Below is a small trained network, with its code and all its weights. Each question gives an input and a class and asks what happens when units are switched off, that is, made to give their printed mean instead of their output.

import numpy as np


def w(rows, s, z=0):
    codes = np.array(rows[::2]) - 128.0
    scale = np.full(codes.shape[1], s)
    scale[-1] = z or s
    return codes * scale


def norm(h):
    return h / np.sqrt((h * h).mean(-1, keepdims=True) + 1e-5)


def f(y):
    return np.maximum(y, 0)


def log_softmax(a):
    a = a - a.max(-1, keepdims=True)
    return a - np.log(np.exp(a).sum(-1, keepdims=True))


def net(x, mask):
    res = np.array(x, float).reshape(1, 3) / 4 @ E
    u = 0
    for l in range(4):
        y = f(norm(res) @ A[l][:, :-1].T + A[l][:, -1])
        res = res + np.where(mask[u : u + 8], y, B[l][:, -1]) @ B[l][:, :-1]
        u += 8
    return log_softmax(norm(res)[-1] @ U[:, :-1].T + U[:, -1])


A, B = {}, {}
E = w([
[149,139,191,203,180,25,131,103,128,93,112,96],'x0',
[130,178,89,103,124,155,209,84,141,67,92,207],'x1',
[131,98,165,105,254,181,109,171,165,100,78,127],'x2',
],0.0097)
A[0] = w([
[127,161,133,122,136,123,134,134,144,131,139,118,95],'L0N0',
[185,45,178,100,212,181,77,233,174,157,104,79,3],'L0N1',
[111,189,63,80,85,191,175,117,110,104,114,221,7],'L0N2',
[155,180,165,189,166,72,196,80,152,37,98,158,116],'L0N3',
[115,68,107,53,151,213,98,196,179,157,129,137,1],'L0N4',
[156,128,119,140,19,103,115,99,55,210,203,90,119],'L0N5',
[153,103,148,103,177,120,124,111,160,135,85,139,40],'L0N6',
[139,85,251,244,199,44,35,164,112,146,126,2,115],'L0N7',
],0.007,0.0074)
B[0] = w([
[119,133,129,120,121,127,130,126,131,129,107,118,128],'L0N0',
[1,169,91,126,149,151,70,126,152,62,114,133,184],'L0N1',
[171,46,150,95,113,120,158,98,197,129,124,64,186],'L0N2',
[83,164,146,176,106,67,137,115,146,68,81,155,199],'L0N3',
[177,168,96,134,142,179,103,181,89,183,165,151,169],'L0N4',
[75,155,72,161,128,126,74,211,138,121,147,139,218],'L0N5',
[96,147,134,128,160,120,127,154,163,126,154,122,139],'L0N6',
[173,60,114,83,118,95,196,125,186,144,208,53,252],'L0N7',
],0.01,0.012)
A[1] = w([
[176,124,169,145,102,121,133,33,116,103,65,158,76],'L1N0',
[103,152,85,161,44,102,131,149,80,174,164,111,154],'L1N1',
[142,140,125,97,102,158,140,120,107,148,137,151,77],'L1N2',
[146,128,137,135,141,128,108,137,105,130,119,126,56],'L1N3',
[78,191,115,148,139,197,2,169,12,179,139,192,18],'L1N4',
[142,139,110,107,111,176,144,118,85,165,131,179,3],'L1N5',
[170,97,151,80,182,215,83,172,122,156,96,146,34],'L1N6',
[89,193,202,186,174,100,110,124,103,86,34,205,50],'L1N7',
],0.0086,0.0031)
B[1] = w([
[67,105,162,93,114,144,111,129,58,174,135,118,173],'L1N0',
[62,141,135,134,171,114,36,176,161,68,132,155,254],'L1N1',
[142,99,130,173,130,108,127,132,166,104,106,117,151],'L1N2',
[131,111,104,107,108,142,157,101,125,112,111,102,128],'L1N3',
[120,196,143,59,151,201,97,44,3,130,155,102,243],'L1N4',
[137,110,142,200,129,86,146,112,171,113,133,123,147],'L1N5',
[177,176,57,187,83,162,92,170,110,156,165,146,194],'L1N6',
[157,152,189,192,192,38,161,115,92,192,90,212,207],'L1N7',
],0.0081,0.0067)
A[2] = w([
[54,100,159,61,254,208,121,137,168,99,109,96,85],'L2N0',
[132,120,154,139,119,129,132,125,93,194,122,120,4],'L2N1',
[129,86,158,122,153,110,116,178,99,191,140,71,37],'L2N2',
[101,151,158,144,162,128,100,157,86,131,60,200,127],'L2N3',
[250,116,146,143,149,121,156,129,112,215,158,97,99],'L2N4',
[153,157,155,161,136,125,132,106,110,125,57,168,63],'L2N5',
[239,84,100,108,124,127,148,175,179,135,132,103,65],'L2N6',
[104,64,97,88,76,163,103,152,121,225,120,135,30],'L2N7',
],0.0079,0.0034)
B[2] = w([
[30,174,102,214,19,87,53,156,181,101,128,203,254],'L2N0',
[192,104,129,96,126,121,126,113,125,149,122,134,128],'L2N1',
[133,109,179,116,120,118,153,78,172,104,1,155,177],'L2N2',
[94,239,163,159,88,79,124,116,125,157,107,178,226],'L2N3',
[172,138,129,122,134,208,171,110,133,119,26,166,172],'L2N4',
[107,159,152,118,139,119,83,114,67,169,112,133,188],'L2N5',
[172,192,148,197,136,196,103,134,93,144,62,209,247],'L2N6',
[119,132,127,213,149,97,109,132,179,103,128,142,204],'L2N7',
],0.0075,0.0046)
A[3] = w([
[125,90,153,144,216,110,109,146,144,131,151,68,86],'L3N0',
[165,118,140,107,142,118,133,117,117,147,143,98,40],'L3N1',
[128,149,104,148,134,142,93,142,79,100,126,134,134],'L3N2',
[137,91,133,111,113,139,175,69,144,115,116,117,54],'L3N3',
[137,116,153,98,135,130,204,45,107,119,94,119,2],'L3N4',
[255,77,182,94,193,106,196,127,106,183,156,81,37],'L3N5',
[112,116,151,117,152,148,115,133,140,125,127,120,44],'L3N6',
[178,107,154,128,178,160,146,150,104,148,96,141,77],'L3N7',
],0.011,0.0028)
B[3] = w([
[140,66,109,91,103,93,126,153,186,72,116,140,246],'L3N0',
[126,150,152,132,167,156,161,137,134,138,149,131,147],'L3N1',
[153,101,181,58,193,137,142,110,103,163,124,45,254],'L3N2',
[142,105,131,90,124,168,115,112,63,188,112,105,188],'L3N3',
[92,98,184,65,141,142,101,68,37,175,122,91,178],'L3N4',
[248,147,202,106,253,179,202,111,25,170,133,79,210],'L3N5',
[130,135,115,126,111,108,119,134,126,145,93,156,138],'L3N6',
[191,135,117,205,93,105,157,140,166,98,133,161,147],'L3N7',
],0.008,0.0048)
U = w([
[249,83,188,123,196,90,200,126,125,132,159,65,148],'0',
[226,113,89,133,105,204,161,119,166,150,104,159,115],'1',
[94,178,99,116,152,191,49,162,37,153,160,119,65],'2',
[77,105,105,145,118,72,98,169,209,90,163,110,243],'3',
[144,79,172,70,104,153,169,52,87,153,76,124,6],'4',
[120,185,184,182,165,79,151,97,61,137,73,196,141],'5',
],0.015,0.0025)

Each question gives the input, the list of numbers given to net, and the class t.
The units are the neurons (one row each of A and B). Each row of codes is followed by its name. A weight is (code - 128) times the scale printed after its matrix; where a second scale follows, it is the last column's (A, B and U).
mask holds one flag per neuron, layer by layer. A switched-off neuron (its flag False) gives its mean, the last column of its row in B, instead of its output. The means were averaged over made-up inputs and are rounded, as every weight is.
A unit's drop is (log p(t) with every unit on - log p(t) with that unit switched off) / (log p(t) with every unit on - log p(t) with every unit switched off).
The circuit of an input: a set's keep is (log p(t) with only the set's units on - log p(t) with every unit switched off) / (log p(t) with every unit on - log p(t) with every unit switched off). Starting from the 12 units with the biggest drops (on a tie, the unit counted first), units are removed one at a time, each time the one whose removal leaves the highest keep (on an exact tie, the one counted first), for as long as the keep stays at least 0.8.
units of the circuit, in order: the units of the circuit, biggest drop first
top k neurons: the k neurons with the biggest drops, biggest first
k most important neurons of layer l: the k neurons of layer l with the biggest drops, biggest first
drop when u is switched off: that unit's drop, to one decimal
input [0,1,-3], class 2: units of the circuit, in order -> L0N7
input [-8,5,8], class 1: units of the circuit, in order -> L0N5, L1N1
input [-2,8,8], class 5: units of the circuit, in order -> L0N7, L1N7
input [-3,8,-8], class 3: units of the circuit, in order -> L1N1, L1N4
input [-3,7,-6], class 4: units of the circuit, in order -> L0N2, L3N3
input [-2,7,8], class 5: units of the circuit, in order -> L0N7, L1N7
input [-6,7,-1], class 4: 2 most important neurons of layer 1 -> L1N1, L1N6
input [7,1,-2], class 0: top 3 neurons -> L0N7, L0N5, L0N1
input [-7,5,-5], class 1: top 2 neurons -> L0N2, L0N1
input [1,8,-5], class 4: top 3 neurons -> L0N2, L0N5, L0N1
input [2,3,8], class 5: top 2 neurons -> L1N7, L0N7
input [-3,7,1], class 4: top 2 neurons -> L0N5, L0N2
input [0,2,-1], class 4: top 2 neurons -> L0N2, L0N7
input [-4,6,-6], class 1: top 3 neurons -> L0N2, L0N1, L0N3
input [-7,2,4], class 1: top 2 neurons -> L0N2, L0N5
input [8,-1,-4], class 0: top 3 neurons -> L0N7, L0N1, L2N0
input [-2,4,0], class 4: top neuron -> L0N5
input [-1,1,2], class 2: top 2 neurons -> L0N7, L0N4
input [1,-1,-4], class 2: top 2 neurons -> L0N5, L0N7
input [6,2,1], class 0: 2 most important neurons of layer 0 -> L0N7, L0N5
input [-2,8,-1], class 4: 2 most important neurons of layer 0 -> L0N2, L0N7
input [2,-6,0], class 0: most important neuron of layer 3 -> L3N5
input [-5,6,7], class 1: drop when L0N2 is switched off -> 0.1
